Below is a small trained network, with its code and all its weights. Each question gives an input and a class and asks what happens when units are switched off, that is, made to give their printed mean instead of their output.

import numpy as np


def w(rows, s, z=0):
    codes = np.array(rows[::2]) - 128.0
    scale = np.full(codes.shape[1], s)
    scale[-1] = z or s
    return codes * scale


def f(y):
    return np.maximum(y, 0)


def log_softmax(a):
    a = a - a.max(-1, keepdims=True)
    return a - np.log(np.exp(a).sum(-1, keepdims=True))


def net(x, mask):
    res = np.array(x, float).reshape(1, 8) / 4 @ E
    y = f(res @ A[0][:, :-1].T + A[0][:, -1])
    res = res + np.where(mask, y, B[0][:, -1]) @ B[0][:, :-1]
    return log_softmax(res[-1] @ U[:, :-1].T + U[:, -1])


A, B = {}, {}
E = w([
[106,144,138,129,131,112,114],'x0',
[122,89,41,40,65,23,118],'x1',
[142,142,143,126,108,123,110],'x2',
[99,104,118,166,142,113,165],'x3',
[173,112,108,94,142,174,137],'x4',
[211,116,131,166,216,50,228],'x5',
[84,88,1,172,62,198,126],'x6',
[120,101,153,146,115,133,159],'x7',
],0.0099)
A[0] = w([
[137,115,115,43,118,51,153,164],'N1',
[72,87,126,120,91,152,111,174],'N2',
[140,152,75,137,204,118,167,253],'N3',
[82,156,97,163,140,174,111,107],'N4',
[98,123,85,51,63,123,79,117],'N5',
[114,109,35,173,133,107,155,243],'N6',
[169,81,89,127,69,136,119,114],'N7',
[91,135,142,101,157,63,159,142],'N8',
[92,163,127,147,131,246,99,228],'N9',
],0.011,0.0029)
B[0] = w([
[184,145,44,151,22,55,151,243],'N1',
[138,76,67,122,83,107,162,206],'N2',
[182,181,205,105,106,200,108,223],'N3',
[178,149,137,254,111,78,169,189],'N4',
[133,67,119,97,114,127,53,249],'N5',
[96,117,157,47,66,193,75,237],'N6',
[144,85,103,138,146,194,90,195],'N7',
[143,159,159,104,95,47,108,202],'N8',
[161,239,99,202,64,148,127,242],'N9',
],0.0082,0.011)
U = w([
[109,189,213,133,137,194,84,253],'0',
[185,189,85,126,68,100,185,49],'1',
[134,82,109,24,92,98,129,186],'2',
[39,18,134,85,141,148,21,19],'3',
[188,195,181,114,255,113,183,94],'4',
],0.0091,0.0052)

Each question gives the input, the list of numbers given to net, and the class t.
The units are the neurons (one row each of A and B). Each row of codes is followed by its name. A weight is (code - 128) times the scale printed after its matrix; where a second scale follows, it is the last column's (A, B and U).
mask holds one flag per neuron, in row order. A switched-off neuron (its flag False) gives its mean, the last column of its row in B, instead of its output. The means were averaged over made-up inputs and are rounded, as every weight is.
A unit's drop is (log p(t) with every unit on - log p(t) with that unit switched off) / (log p(t) with every unit on - log p(t) with every unit switched off).
The circuit of an input: a set's keep is (log p(t) with only the set's units on - log p(t) with every unit switched off) / (log p(t) with every unit on - log p(t) with every unit switched off). Starting from all 9 units, units are removed one at a time, each time the one whose removal leaves the highest keep (on an exact tie, the one counted first), for as long as the keep stays at least 0.8.
units of the circuit, in order: the units of the circuit, biggest drop first
most important unit: the unit with the biggest drop
top k neurons: the k neurons with the biggest drops, biggest first
input [-2,-8,0,-1,1,-7,1,3], class 1: most important unit : N9
input [-4,2,8,-8,-3,-1,7,6], class 3: units of the circuit, in order : (N1, N5)
input [-3,-6,8,-8,-3,3,-7,-4], class 4: top 3 neurons : (N6, N5, N9)
input [-3,2,-3,8,6,-5,3,0], class 3: top 3 neurons : (N1, N5, N7)
input [-4,-2,6,-7,4,4,0,8], class 4: units of the circuit, in order : (N6, N1, N9)
input [1,2,-2,8,7,-2,4,-4], class 3: units of the circuit, in order : (N1, N6)
input [-4,-7,4,6,-8,1,-7,0], class 4: units of the circuit, in order : (N6, N5)
input [2,-2,-7,5,7,1,8,-8], class 0: top 2 neurons : (N1, N6)
input [-2,7,-1,2,8,0,6,1], class 3: units of the circuit, in order : (N7, N5)
input [-5,-8,1,-3,-8,-5,3,-7], class 1: units of the circuit, in order : (N9, N4)
input [5,-3,4,6,5,-8,1,-8], class 1: units of the circuit, in order : (N9, N2)
input [-8,-1,3,0,1,1,-1,8], class 4: top 3 neurons : (N6, N1, N5)
input [8,8,4,4,-8,5,5,4], class 2: top 2 neurons : (N6, N9)
input [-4,-1,0,-3,0,1,2,-4], class 0: units of the circuit, in order : (N1)
input [-2,1,8,5,3,-6,5,-4], class 3: top 4 neurons : (N5, N1, N7, N3)
input [3,7,5,7,-8,0,8,-5], class 3: units of the circuit, in order : (N5, N6)
input [7,-3,0,-5,5,-3,3,-5], class 1: top 2 neurons : (N9, N6)
input [-5,-8,-4,-3,-1,3,0,-5], class 4: top 2 neurons : (N6, N5)
input [-6,2,5,3,5,-4,4,0], class 3: units of the circuit, in order : (N1, N5)
input [-7,-8,-3,6,4,-4,4,-3], class 1: units of the circuit, in order : (N9)
input [-4,6,6,-4,-3,-8,7,0], class 3: top 2 neurons : (N5, N7)
